Below is a small trained network, with its code and all its weights. Each question gives an input and a class and asks what happens when units are switched off, that is, made to give their printed mean instead of their output.

import numpy as np


def w(rows, s, z=0):
    codes = np.array(rows[::2]) - 128.0
    scale = np.full(codes.shape[1], s)
    scale[-1] = z or s
    return codes * scale


def norm(h):
    return h / np.sqrt((h * h).mean(-1, keepdims=True) + 1e-5)


def f(y):
    return y / 2 * (1 + np.tanh(0.7978845608 * (y + 0.044715 * y**3)))


def log_softmax(a):
    a = a - a.max(-1, keepdims=True)
    return a - np.log(np.exp(a).sum(-1, keepdims=True))


def net(x, mask):
    res = np.array(x, float).reshape(1, 2) / 4 @ E
    u = 0
    for l in range(2):
        y = f(norm(res) @ A[l][:, :-1].T + A[l][:, -1])
        res = res + np.where(mask[u : u + 6], y, B[l][:, -1]) @ B[l][:, :-1]
        u += 6
    return log_softmax(norm(res)[-1] @ U[:, :-1].T + U[:, -1])


A, B = {}, {}
E = w([
[117,4,15,47,165,92,26,255],'x0',
[138,47,157,142,174,80,228,27],'x1',
],0.0088)
A[0] = w([
[125,249,154,143,119,131,150,74,143],'L0N1',
[123,204,150,136,99,137,106,121,15],'L0N2',
[138,135,165,157,102,141,166,100,150],'L0N3',
[107,108,123,132,110,77,184,70,101],'L0N4',
[116,60,131,179,93,124,161,134,83],'L0N5',
[124,165,114,137,99,131,102,172,253],'L0N6',
],0.015,0.00059)
B[0] = w([
[187,158,194,111,103,196,139,236,247],'L0N1',
[85,156,155,135,174,111,251,98,189],'L0N2',
[78,139,123,159,108,105,163,80,194],'L0N3',
[137,165,126,106,159,175,88,110,200],'L0N4',
[162,106,117,122,155,127,146,151,157],'L0N5',
[199,132,123,105,147,185,55,96,180],'L0N6',
],0.02,0.014)
A[1] = w([
[202,134,150,111,117,138,82,69,94],'L1N1',
[83,111,105,151,89,67,163,209,72],'L1N2',
[125,176,187,149,77,194,152,164,212],'L1N3',
[119,166,110,171,117,114,145,5,218],'L1N4',
[129,66,141,107,100,101,96,121,6],'L1N5',
[129,158,133,156,60,136,17,135,46],'L1N6',
],0.019,0.0012)
B[1] = w([
[113,89,129,150,87,96,147,148,185],'L1N1',
[142,221,94,132,73,2,124,124,138],'L1N2',
[240,163,172,150,114,150,172,163,252],'L1N3',
[84,185,143,112,145,130,101,109,139],'L1N4',
[120,144,154,156,97,146,134,107,153],'L1N5',
[41,100,76,212,35,236,135,86,168],'L1N6',
],0.022,0.019)
U = w([
[91,96,87,175,49,202,94,107,174],'0',
[216,164,178,139,116,182,164,151,196],'1',
[181,31,90,84,199,121,114,128,130],'2',
[155,130,72,120,83,9,104,138,111],'3',
[104,114,138,113,127,108,107,148,2],'4',
[77,158,132,100,185,154,89,58,96],'5',
],0.016,0.0047)

Each question gives the input, the list of numbers given to net, and the class t.
The units are the neurons (one row each of A and B). Each row of codes is followed by its name. A weight is (code - 128) times the scale printed after its matrix; where a second scale follows, it is the last column's (A, B and U).
mask holds one flag per neuron, layer by layer. A switched-off neuron (its flag False) gives its mean, the last column of its row in B, instead of its output. The means were averaged over made-up inputs and are rounded, as every weight is.
A unit's drop is (log p(t) with every unit on - log p(t) with that unit switched off) / (log p(t) with every unit on - log p(t) with every unit switched off).
The circuit of an input: a set's keep is (log p(t) with only the set's units on - log p(t) with every unit switched off) / (log p(t) with every unit on - log p(t) with every unit switched off). Starting from all 12 units, units are removed one at a time, each time the one whose removal leaves the highest keep (on an exact tie, the one counted first), for as long as the keep stays at least 0.8.
circuit, biggest first: the units of the circuit, biggest drop first
unit that matters most: the unit with the biggest drop
top k neurons in layer l: the k neurons of layer l with the biggest drops, biggest first
drop when u is switched off: that unit's drop, to one decimal
input [4,2], class 3: circuit, biggest first -> (L0N4; L0N6; L1N2)
input [3,7], class 2: circuit, biggest first -> (L0N1; L1N3; L1N6)
input [2,5], class 2: unit that matters most -> L0N1
input [7,7], class 2: circuit, biggest first -> (L1N3; L1N6; L0N1)
input [5,1], class 3: top 2 neurons in layer 1 -> (L1N3; L1N2)
input [3,4], class 2: circuit, biggest first -> (L0N1; L1N3; L1N6; L0N3)
input [6,0], class 0: circuit, biggest first -> (L0N1; L1N3)
input [5,4], class 3: circuit, biggest first -> (L0N4; L0N1; L0N6; L1N2)
input [4,-1], class 0: top 2 neurons in layer 0 -> (L0N2; L0N1)
input [5,6], class 2: circuit, biggest first -> (L1N3; L0N1; L1N6)
input [6,6], class 2: circuit, biggest first -> (L1N3; L1N6; L0N1)
input [5,8], class 2: circuit, biggest first -> (L1N3; L0N1; L1N6)
input [2,6], class 2: top 4 neurons in layer 0 -> (L0N1; L0N3; L0N2; L0N5)
input [5,-2], class 0: unit that matters most -> L0N2
input [4,3], class 3: top 3 neurons in layer 0 -> (L0N4; L0N1; L0N6)
input [5,2], class 3: top 3 neurons in layer 0 -> (L0N4; L0N6; L0N1)
input [2,8], class 2: top 3 neurons in layer 0 -> (L0N5; L0N1; L0N3)
input [0,8], class 5: top 2 neurons in layer 1 -> (L1N3; L1N4)
input [1,5], class 5: top 3 neurons in layer 1 -> (L1N3; L1N4; L1N6)
input [1,1], class 2: unit that matters most -> L0N3
input [3,-8], class 0: drop when L0N1 is switched off -> 0.1
input [3,5], class 2: drop when L0N1 is switched off -> 0.6
input [3,1], class 3: drop when L0N4 is switched off -> 0.5
input [5,-4], class 0: drop when L0N4 is switched off -> 0.0
